Input: -0.5   5.0  56.4  31.3  22.8  17.5
Output: 17.5
Input: -31.7   53.6   -9.0  -51.0   -2.7   41.5
Output: 41.5
Input:  47.2  -27.1    9.1   16.1
Output: 16.1
Input: -13.3  -22.3  -50.2  -32.3   37.2
Output: 37.2
Input: -22.2  -22.5   -9.2   24.9  -41.2   59.0   -7.8
Output: -7.8
Input:  49.3   -2.7  -40.7   21.6   38.1   17.5
Output: 17.5
Input:  50.2   -7.1  -13.2  -31.2   40.8  -21.8  -24.8
Output: -24.8
---
[[ 10.5  -5.2 -11.8 -55.3 -27.0]
 [ 31.1  -9.2  56.5  42.6  -8.3]] -> -9.2

[[ 23.0  49.6 -32.6 -27.3 -39.5  31.5 -27.2]
 [ 26.7  17.3  40.1 -27.8   0.2  51.1  43.2]
 [ 21.7 -14.1  51.2  48.0  36.8  -7.8 -35.1]] -> 48.0

[[ 49.9   0.8 -32.0  29.6 -10.2]
 [-34.1 -24.5  35.6 -36.0 -14.9]
 [ 14.8 -19.4   2.4  -8.9 -61.1]] -> -19.4

[ 29.1  52.9  -3.7  25.2  17.6 -17.6] -> -3.7

[ 17.0  61.5 -45.1  35.8] -> 17.0

[[ -6.2 -16.0  -2.8 -12.8 -10.4]
 [ 35.7 -12.3  28.0 -38.7 -19.5]
 [ 18.8 -37.4  53.5 -34.5 -24.7]] -> -37.4
---
  0.28    0.28   27.09   17.20   17.08   14.34   10.15
  2.62    2.62   21.56   21.08    7.85   21.36   15.69
 20.30   20.30   27.33    2.30  -10.63    4.34    2.91
 -6.56   -6.56   17.57    3.31   13.77   19.36   24.11
  7.36    7.36  -19.27  -14.30   -2.45    3.69    0.14
 -6.82   -6.82  -17.05   -4.28    7.25   -3.93  -11.58
  4.50    4.50   13.80    2.71  -19.13   -6.22  -10.49
 15.13   15.13  -24.06   -3.79    3.33    2.85    3.49
 18.66   18.66  -20.99   -2.82    3.69   -0.46   -3.56
 -1.30   -1.30  -20.36   -0.44   18.85   14.56    3.65
  5.13    5.13   -1.46   -8.97  -17.34    3.76  -13.22
result: 18.66

  3.00    0.05    3.87    1.48   11.97    6.73  -23.88    8.51    2.22    3.40
  0.91    1.42    0.49    1.20   14.84    1.35  -20.93    6.77    1.70   14.86
  0.16    0.26    0.11    1.11    9.10   -0.70   16.93   -7.63    0.30   16.55
  2.00    0.79    1.85    0.94   10.23    0.91    1.97   -1.50    1.08   19.68
  0.46    1.56    0.61    0.89    5.82    0.32   -0.55    2.61    0.39   17.13
  3.36    0.01    3.06    1.06   -7.42    4.74    3.36    5.06    1.60  -12.99
 -0.99    1.57   -0.61    0.89  -11.23   -2.19  -21.34   -7.23   -0.24    2.88
result: 0.46

 105.745   -90.269  -127.231   121.062    75.581    56.559  -162.207
 210.205   -49.795     2.956   178.946    40.214    16.543  -115.836
 -97.396    27.218   -88.171   -36.997    95.448   111.616    33.143
 279.179    14.767   148.722   205.960    16.279   -10.911   -30.760
 -33.595   -39.927  -145.410    16.509    95.324    95.061   -78.721
 267.245   -13.611    75.376   206.251    25.775    -6.224   -84.042
  10.136   -35.498  -107.801    49.421    81.238    81.372   -72.399
result: -33.595

-0.029  -0.037  -0.073  -0.014  -0.037  -0.035   0.005  -0.040  -0.010  -0.072  -0.070  -0.078  -0.050
-0.051  -0.018  -0.108  -0.060   0.003  -0.118   0.012  -0.011  -0.019  -0.077  -0.175  -0.036  -0.033
-0.033  -0.023  -0.018  -0.034  -0.011   0.025   0.009  -0.042  -0.038  -0.043   0.023  -0.035  -0.063
-0.026  -0.051   0.106  -0.047  -0.069  -0.026   0.107   0.018   0.111   0.098  -0.013  -0.008  -0.060
-0.039  -0.042  -0.077  -0.015  -0.018  -0.090  -0.013  -0.043  -0.044  -0.097  -0.161  -0.033  -0.041
-0.025  -0.030  -0.067  -0.077  -0.022  -0.059   0.014  -0.005   0.015  -0.074  -0.058  -0.067   0.002
-0.057  -0.024  -0.099  -0.054  -0.037  -0.022  -0.117  -0.086  -0.114  -0.087   0.002  -0.077  -0.003
-0.053  -0.059   0.172   0.024  -0.068   0.003   0.170   0.067   0.155   0.101   0.033  -0.021  -0.057
-0.057  -0.048  -0.040  -0.094  -0.028  -0.083  -0.002  -0.048   0.030  -0.024  -0.121  -0.083  -0.062
result: -0.057

-0.6  -0.9  -0.6  -0.8  -0.8  -0.8  -0.5  -0.8  -0.6  -1.0  -0.7  -0.8   0.7  -1.1  -1.3
 0.3  -2.5   0.4  -1.4   0.0  -2.6   0.0  -0.8  -0.7   0.4  -0.6   0.3  -0.2  -2.6  -0.3
-0.1  -1.7  -0.2  -1.1  -0.3  -1.6  -0.4  -0.9  -0.8  -0.1  -0.8  -0.1  -0.3  -1.6  -0.5
 0.3  -2.4   0.2  -1.4   0.1  -2.8   0.0  -1.1  -1.4   0.4  -1.1   0.3  -0.2  -2.7  -0.1
 0.4  -2.0  -0.9  -1.5  -0.7  -1.9  -0.8  -1.6  -1.6   0.6  -1.6   0.2   0.7  -1.9  -0.3
-0.4  -1.3  -0.9  -1.1  -1.0  -1.1  -0.6  -1.3  -1.1  -1.1  -1.2  -0.7   1.9  -1.4  -1.5
-0.5  -0.9  -1.1  -1.0  -1.2  -0.5  -1.3  -0.9  -0.6  -0.1  -0.8  -0.5  -0.5  -0.5  -0.8
-0.8  -0.3  -0.1  -0.2   0.0  -0.6   0.0  -0.3  -0.6  -0.9  -0.4  -0.6  -0.5  -0.6  -0.5
result: -0.4
---
[-59.9 -56.2  10.7   3.4   4.7  11.6]	4.7

[[-51.3 -39.2  32.1   3.2 -16.2  24.6  20.4]
 [ -3.2 -32.9 -12.5  11.2  34.0 -20.7  34.5]]	24.6

[ 12.9  33.6   3.8 -30.0 -45.8]	-30.0

[-12.4  48.6 -51.4  38.2  -6.7]	38.2

[[-13.7  14.9  48.4 -31.4 -26.3]
 [  8.4 -23.5 -20.2  37.1  11.2]]	-31.4

[  0.6  19.4   7.7 -46.7  46.2]	-46.7

[-33.9 -36.7  52.2 -16.9]	52.2
---
((24, 50, 21, 34), (62, 36, 36, 77)) out 21
((4511, 3947, 2025, 6894, 7467, 8204), (2548, 3947, 3871, 3678, 3692, 3757), (2548, 3438, 3871, 3678, 3692, 3757)) out 3871
((2, 3, 2, 2), (9, 2, 0, 4), (1, 4, 3, 2)) out 0
((1, -31, -11, -46, 32, -11, -15), (-19, -24, -20, -28, -13, -20, -22), (-12, -27, -18, -33, 3, -19, -20)) out -20
((-465, -398, -151, -76, 383, 400), (-285, -681, -304, -102, 60, 50), (-676, -93, -25, -126, 759, 70)) out -304
((-20, 3, 9, 38, 14), (-11, -4, 25, 3, -6), (-33, -7, -4, -18, 3)) out 25
